Below are the code and all the weights of a small trained network. Each question names an input and a class and asks about switching units off, where a switched-off unit gives its printed mean instead of its output.

import numpy as np


def w(rows, s, z=0):
    codes = np.array(rows[::2]) - 128.0
    scale = np.full(codes.shape[1], s)
    scale[-1] = z or s
    return codes * scale


def f(y):
    return np.maximum(y, 0)


def log_softmax(a):
    a = a - a.max(-1, keepdims=True)
    return a - np.log(np.exp(a).sum(-1, keepdims=True))


def net(x, mask):
    res = np.array(x, float).reshape(1, 7) / 4 @ E
    y = f(res @ A[0][:, :-1].T + A[0][:, -1])
    res = res + np.where(mask, y, B[0][:, -1]) @ B[0][:, :-1]
    return log_softmax(res[-1] @ U[:, :-1].T + U[:, -1])


A, B = {}, {}
E = w([
[217,217,65,111,147,142,164,90,132,110],'x0',
[199,38,36,89,135,148,155,99,53,153],'x1',
[120,99,190,154,113,132,210,15,182,31],'x2',
[15,111,35,255,138,105,174,81,113,139],'x3',
[29,25,118,56,225,220,53,120,86,161],'x4',
[121,158,164,68,74,139,74,157,36,105],'x5',
[70,158,26,46,118,67,148,167,230,75],'x6',
],0.0091)
A[0] = w([
[116,141,98,144,111,120,75,141,65,153,93],'n1',
[114,178,95,144,124,129,96,173,68,169,138],'n2',
[137,137,84,155,134,130,138,123,117,142,3],'n3',
[113,131,105,108,134,100,144,107,154,130,151],'n4',
[95,122,122,152,152,130,131,168,160,138,78],'n5',
[143,123,118,167,93,123,118,131,106,144,206],'n6',
[105,33,131,89,145,180,73,119,81,174,153],'n7',
[115,119,120,214,131,141,151,94,111,98,216],'n8',
[142,141,247,109,122,174,53,146,115,140,146],'n9',
[42,143,135,157,169,124,126,154,165,184,104],'n10',
[26,121,125,187,145,116,88,132,160,159,194],'n11',
[109,27,136,101,146,168,78,134,71,151,167],'n12',
[175,121,114,106,119,116,166,115,111,136,140],'n13',
[152,169,147,21,74,90,91,197,162,115,149],'n14',
[99,143,163,249,125,149,166,59,141,66,67],'n15',
[143,117,167,243,73,96,136,157,93,158,136],'n16',
[21,109,131,102,88,111,118,151,138,55,142],'n17',
],0.014,0.0055)
B[0] = w([
[157,131,127,103,123,150,92,160,123,101,175],'n1',
[175,137,162,80,95,127,82,217,108,101,191],'n2',
[147,120,150,84,112,120,135,126,124,147,145],'n3',
[98,147,154,132,108,143,87,160,136,134,167],'n4',
[130,109,110,146,157,146,113,113,115,99,156],'n5',
[87,147,139,143,131,137,104,171,163,146,173],'n6',
[151,52,77,100,55,161,162,137,69,139,254],'n7',
[134,107,164,105,124,104,88,124,194,144,207],'n8',
[91,163,209,76,121,120,104,175,26,128,235],'n9',
[161,113,92,179,142,121,95,140,118,41,189],'n10',
[143,88,108,151,179,128,70,140,119,57,215],'n11',
[152,69,90,94,66,160,140,158,83,123,250],'n12',
[84,148,125,166,118,151,116,133,137,120,171],'n13',
[250,198,58,125,153,72,112,160,193,135,254],'n14',
[143,115,159,105,146,123,84,105,206,132,234],'n15',
[86,197,138,187,145,149,103,75,199,134,220],'n16',
[29,131,174,130,130,128,169,119,99,155,209],'n17',
],0.014,0.019)
U = w([
[110,190,137,193,149,105,155,58,229,171,149],'0',
[89,54,151,103,117,133,137,73,149,128,33],'1',
[113,69,44,152,100,162,185,117,78,118,94],'2',
[157,157,192,103,176,112,149,96,53,136,1],'3',
[4,153,220,147,132,148,118,129,93,122,241],'4',
[174,141,97,165,163,110,81,149,184,74,167],'5',
[56,171,133,76,196,54,227,129,91,130,92],'6',
[167,133,124,41,80,131,133,207,97,139,131],'7',
],0.011,0.0043)

Each question gives the input, the list of numbers given to net, and the class t.
The units are the neurons (one row each of A and B). Each row of codes is followed by its name. A weight is (code - 128) times the scale printed after its matrix; where a second scale follows, it is the last column's (A, B and U).
mask holds one flag per neuron, in row order. A switched-off neuron (its flag False) gives its mean, the last column of its row in B, instead of its output. The means were averaged over made-up inputs and are rounded, as every weight is.
A unit's drop is (log p(t) with every unit on - log p(t) with that unit switched off) / (log p(t) with every unit on - log p(t) with every unit switched off).
The circuit of an input: a set's keep is (log p(t) with only the set's units on - log p(t) with every unit switched off) / (log p(t) with every unit on - log p(t) with every unit switched off). Starting from the 12 units with the biggest drops (on a tie, the unit counted first), units are removed one at a time, each time the one whose removal leaves the highest keep (on an exact tie, the one counted first), for as long as the keep stays at least 0.8.
circuit, biggest first: the units of the circuit, biggest drop first
most important unit: the unit with the biggest drop
k most important neurons: the k neurons with the biggest drops, biggest first
drop of u: that unit's drop, to one decimal
input [3,-2,-2,4,1,3,4], class 5: most important unit	n9
input [8,-4,-5,3,7,-6,-3], class 2: circuit, biggest first	(n14, n9)
input [-6,-3,-4,2,-2,-4,-7], class 5: 2 most important neurons	(n17, n11)
input [-2,-7,-2,6,2,2,2], class 5: 2 most important neurons	(n10, n11)
input [-4,4,-6,-1,-4,-7,-7], class 4: circuit, biggest first	(n16, n14)
input [0,-3,8,-5,2,-4,8], class 0: 2 most important neurons	(n9, n17)
input [-2,-2,-3,-2,-8,7,-8], class 4: 2 most important neurons	(n16, n9)
input [-7,-7,5,6,7,-2,-6], class 1: circuit, biggest first	(n7, n15)
input [-1,7,2,6,0,3,5], class 2: 3 most important neurons	(n9, n16, n15)
input [-7,-8,-4,6,-3,3,2], class 5: 2 most important neurons	(n10, n11)
input [-1,-5,5,-7,-8,7,-1], class 5: 3 most important neurons	(n14, n7, n12)
input [2,7,-4,-1,4,-8,-8], class 2: circuit, biggest first	(n7, n14)
input [-1,2,-5,-1,-5,-2,-7], class 4: circuit, biggest first	(n14, n16)
input [-4,7,2,8,0,2,-4], class 1: circuit, biggest first	(n14, n8)
input [-8,-8,-6,-1,5,-5,0], class 2: most important unit	n10
input [-5,-1,-6,7,3,-1,0], class 2: 4 most important neurons	(n7, n14, n12, n15)
input [0,-6,0,4,-2,4,-6], class 4: 2 most important neurons	(n14, n9)
input [-6,3,5,3,6,-7,1], class 2: 2 most important neurons	(n7, n12)
input [-8,7,6,-7,-3,-8,-5], class 1: 3 most important neurons	(n14, n2, n17)
input [-7,-7,2,7,2,3,6], class 4: circuit, biggest first	(n17)
input [1,-1,7,-7,-3,-1,-3], class 3: 4 most important neurons	(n9, n12, n7, n2)
input [5,-2,-3,-2,0,-6,-8], class 4: drop of n10	0.0
input [5,-5,5,0,1,7,-2], class 4: drop of n7	0.1
input [3,0,5,-7,-5,-3,1], class 5: drop of n16	0.3
